Below are the code and all the weights of a small trained network. Each question names an input and a target symbol and asks about switching units off, where a switched-off unit gives its printed mean instead of its output.

import numpy as np


def w(rows, s, z=0):
    codes = np.array(rows[::2]) - 128.0
    scale = np.full(codes.shape[1], s)
    scale[-1] = z or s
    return codes * scale


def norm(h):
    return h / np.sqrt((h * h).mean(-1, keepdims=True) + 1e-5)


def f(y):
    return y / 2 * (1 + np.tanh(0.7978845608 * (y + 0.044715 * y**3)))


def softmax(a):
    e = np.exp(a - a.max(-1, keepdims=True))
    return e / e.sum(-1, keepdims=True)


def log_softmax(a):
    a = a - a.max(-1, keepdims=True)
    return a - np.log(np.exp(a).sum(-1, keepdims=True))


def net(x, mask):
    ids = ['ΘΞβγλτω'.index(c) for c in x.split()]
    T = len(ids)
    res = E[ids] + P[:T]
    u = 0
    for l in range(2):
        q, k, v = (norm(res) @ M[l].T for M in (Q, K, V))
        z = softmax(np.where(np.tri(T) > 0, q @ k.T / 4**0.5, -1e9)) @ v
        res = res + np.where(mask[u], z, O[l][:, -1]) @ O[l][:, :-1]
        u += 1
        y = f(norm(res) @ A[l][:, :-1].T + A[l][:, -1])
        res = res + np.where(mask[u : u + 16], y, B[l][:, -1]) @ B[l][:, :-1]
        u += 16
    return log_softmax(norm(res)[-1] @ U[:, :-1].T + U[:, -1])


Q, K, V, O, A, B = {}, {}, {}, {}, {}, {}
E = w([
[230,132,75,115,107,129],'Θ',
[67,127,52,8,158,194],'Ξ',
[95,115,76,129,146,45],'β',
[216,151,81,186,104,141],'γ',
[210,113,20,148,97,1],'λ',
[40,217,188,113,92,175],'τ',
[177,131,225,83,147,93],'ω',
],0.0054)
P = w([
[94,167,106,30,144,36],'0',
[89,86,117,98,44,73],'1',
[60,15,102,151,100,180],'2',
[102,84,103,167,123,197],'3',
[162,133,131,185,146,154],'4',
[170,252,189,123,204,77],'5',
],0.0043)
Q[0] = w([
[118,180,51,139,117,159],'0.h1',
[71,139,219,164,40,169],'0.h1',
[101,158,156,130,120,176],'0.h1',
[153,39,2,99,140,144],'0.h1',
],0.0085)
K[0] = w([
[116,95,116,149,69,184],'0.h1',
[178,101,251,128,132,151],'0.h1',
[146,116,178,108,120,173],'0.h1',
[70,67,3,108,69,79],'0.h1',
],0.008)
V[0] = w([
[184,141,162,122,184,130],'0.h1',
[108,219,50,147,120,140],'0.h1',
[186,5,221,60,143,97],'0.h1',
[151,47,165,128,108,135],'0.h1',
],0.0027)
O[0] = w([
[92,77,116,58,177,143,2],'0.h1',
[46,197,105,121,21,142,226],'0.h1',
[241,3,170,44,149,55,81],'0.h1',
[133,88,119,110,167,52,82],'0.h1',
],0.0025,0.00083)
A[0] = w([
[122,115,119,217,195,80,176],'0.n1',
[173,126,102,125,215,166,139],'0.n2',
[76,66,252,34,150,174,134],'0.n3',
[156,67,207,96,166,220,53],'0.n4',
[209,122,78,69,141,76,95],'0.n5',
[193,18,100,140,172,147,175],'0.n6',
[92,113,133,16,50,68,182],'0.n7',
[52,98,253,180,163,183,188],'0.n8',
[175,161,83,101,43,130,128],'0.n9',
[150,190,168,171,124,219,149],'0.n10',
[41,160,213,34,137,208,174],'0.n11',
[116,122,116,105,85,138,65],'0.n12',
[201,98,111,194,187,13,3],'0.n13',
[108,160,124,145,107,104,7],'0.n14',
[154,87,202,186,130,156,110],'0.n15',
[147,160,184,94,40,61,107],'0.n16',
],0.0045,0.0028)
B[0] = w([
[174,115,143,22,80,170,179],'0.n1',
[120,129,127,110,67,27,150],'0.n2',
[253,69,111,132,68,69,168],'0.n3',
[116,110,137,93,73,149,102],'0.n4',
[45,153,157,105,124,164,207],'0.n5',
[32,157,167,80,85,125,204],'0.n6',
[195,88,199,202,177,196,254],'0.n7',
[92,149,152,79,16,60,145],'0.n8',
[69,85,154,137,188,161,229],'0.n9',
[53,119,104,28,142,27,171],'0.n10',
[217,177,143,197,66,82,226],'0.n11',
[138,128,125,141,141,137,110],'0.n12',
[145,186,105,91,98,190,167],'0.n13',
[129,131,82,143,157,165,86],'0.n14',
[103,96,50,85,119,129,106],'0.n15',
[117,117,131,213,184,165,162],'0.n16',
],0.0039,0.0022)
Q[1] = w([
[159,205,171,113,139,103],'1.h1',
[46,2,144,159,75,157],'1.h1',
[125,68,83,144,121,211],'1.h1',
[116,135,44,116,44,148],'1.h1',
],0.0094)
K[1] = w([
[74,62,144,133,16,110],'1.h1',
[135,247,111,76,184,119],'1.h1',
[165,168,102,155,254,70],'1.h1',
[198,157,184,240,166,142],'1.h1',
],0.0076)
V[1] = w([
[211,120,124,67,30,69],'1.h1',
[204,192,3,144,61,205],'1.h1',
[102,127,47,248,135,5],'1.h1',
[171,42,78,94,151,124],'1.h1',
],0.005)
O[1] = w([
[76,62,139,200,77,120,6],'1.h1',
[200,105,132,184,86,254,188],'1.h1',
[138,146,230,133,187,114,159],'1.h1',
[117,39,108,96,155,127,118],'1.h1',
],0.0079,0.0016)
A[1] = w([
[90,91,120,141,116,88,139],'1.n1',
[155,166,136,80,133,176,93],'1.n2',
[144,158,83,154,41,158,128],'1.n3',
[108,67,121,63,61,53,104],'1.n4',
[83,135,71,136,142,210,116],'1.n5',
[98,96,107,130,126,89,126],'1.n6',
[247,2,241,123,78,53,39],'1.n7',
[50,206,150,163,74,145,118],'1.n8',
[108,127,125,156,202,157,139],'1.n9',
[98,202,186,93,145,43,146],'1.n10',
[123,192,147,170,101,123,120],'1.n11',
[111,151,32,46,150,138,3],'1.n12',
[116,116,203,130,95,131,138],'1.n13',
[165,31,231,139,168,118,67],'1.n14',
[169,42,99,84,184,144,100],'1.n15',
[83,164,171,191,106,153,139],'1.n16',
],0.0081,0.0076)
B[1] = w([
[128,136,138,130,157,155,150],'1.n1',
[145,148,125,175,171,151,168],'1.n2',
[101,109,170,105,119,107,231],'1.n3',
[140,132,136,195,188,123,187],'1.n4',
[152,86,120,123,113,130,165],'1.n5',
[120,143,141,124,158,166,140],'1.n6',
[255,76,173,204,172,37,206],'1.n7',
[96,176,158,151,73,117,188],'1.n8',
[157,109,128,90,132,127,149],'1.n9',
[122,77,132,114,70,150,254],'1.n10',
[88,153,139,134,116,135,182],'1.n11',
[141,177,45,153,127,63,147],'1.n12',
[145,168,98,143,132,103,175],'1.n13',
[177,105,128,183,96,56,171],'1.n14',
[82,172,120,161,46,108,151],'1.n15',
[113,157,120,123,99,107,194],'1.n16',
],0.0092,0.0038)
U = w([
[144,44,65,158,48,213,6],'Θ',
[78,196,167,158,48,113,181],'Ξ',
[148,162,3,95,132,78,82],'β',
[102,106,172,2,163,81,63],'γ',
[42,87,109,174,208,145,161],'λ',
[194,183,146,114,175,216,157],'τ',
[206,77,167,181,126,59,216],'ω',
],0.011,0.0016)

Each question gives the input, a string of symbols that net reads in full, and the target symbol t.
The units are the heads (4 rows each of Q, K, V and O) and the neurons (one row each of A and B). Each row of codes is followed by its name. A weight is (code - 128) times the scale printed after its matrix; where a second scale follows, it is the last column's (O, A, B and U).
mask holds one flag per unit, layer by layer, with each layer's heads first. A switched-off unit (its flag False) gives its mean, the last column of its rows in O or B, instead of its output. The means were averaged over made-up inputs and are rounded, as every weight is.
A unit's drop is (log p(t) with every unit on - log p(t) with that unit switched off) / (log p(t) with every unit on - log p(t) with every unit switched off).
The circuit of an input: a set's keep is (log p(t) with only the set's units on - log p(t) with every unit switched off) / (log p(t) with every unit on - log p(t) with every unit switched off). Starting from the 12 units with the biggest drops (on a tie, the unit counted first), units are removed one at a time, each time the one whose removal leaves the highest keep (on an exact tie, the one counted first), for as long as the keep stays at least 0.8.
circuit, biggest first: the units of the circuit, biggest drop first
most important unit: the unit with the biggest drop
k most important neurons: the k neurons with the biggest drops, biggest first
top k neurons in layer l: the k neurons of layer l with the biggest drops, biggest first
drop when u is switched off: that unit's drop, to one decimal
input γ τ Ξ τ λ Θ, target Θ: circuit, biggest first => 0.n11, 1.h1, 0.n3
input τ Ξ Ξ ω Θ λ, target Θ: circuit, biggest first => 1.h1, 0.n11, 0.n3, 1.n7
input Ξ Ξ γ Θ, target Θ: circuit, biggest first => 1.h1
input β β ω Ξ τ, target ω: circuit, biggest first => 0.h1, 0.n3
input Ξ λ Θ β λ λ, target β: 3 most important neurons => 0.n6, 0.n11, 1.n7
input Θ β γ γ Ξ, target γ: 2 most important neurons => 0.n7, 0.n11
input ω Ξ β τ Ξ, target Θ: top 2 neurons in layer 0 => 0.n7, 0.n11
input Ξ Θ τ ω γ, target β: 2 most important neurons => 0.n7, 0.n9
input γ Ξ Ξ τ Ξ, target Θ: top 2 neurons in layer 0 => 0.n11, 0.n7
input γ λ Θ β τ Θ, target β: top 2 neurons in layer 0 => 0.n6, 0.n11
input Θ γ γ, target β: top 2 neurons in layer 0 => 0.n5, 0.n9
input λ ω γ γ Ξ, target λ: 2 most important neurons => 0.n11, 0.n7
input β Ξ γ Ξ γ β, target τ: top 3 neurons in layer 0 => 0.n3, 0.n6, 0.n11
input Ξ γ γ λ, target Θ: most important unit => 0.n11
input Θ γ γ Θ β γ, target τ: top 2 neurons in layer 0 => 0.n3, 0.n11
input β τ Θ ω γ λ, target β: top 2 neurons in layer 0 => 0.n11, 0.n6
input ω γ Ξ, target λ: drop when 0.n4 is switched off => 0.0
input β β γ γ ω τ, target ω: drop when 0.h1 is switched off => 1.9
input τ β β, target Ξ: drop when 1.h1 is switched off => 1.6
input Θ Ξ β, target β: drop when 0.n5 is switched off => 0.3
input γ γ τ λ λ Θ, target Ξ: most important neuron => 0.n8
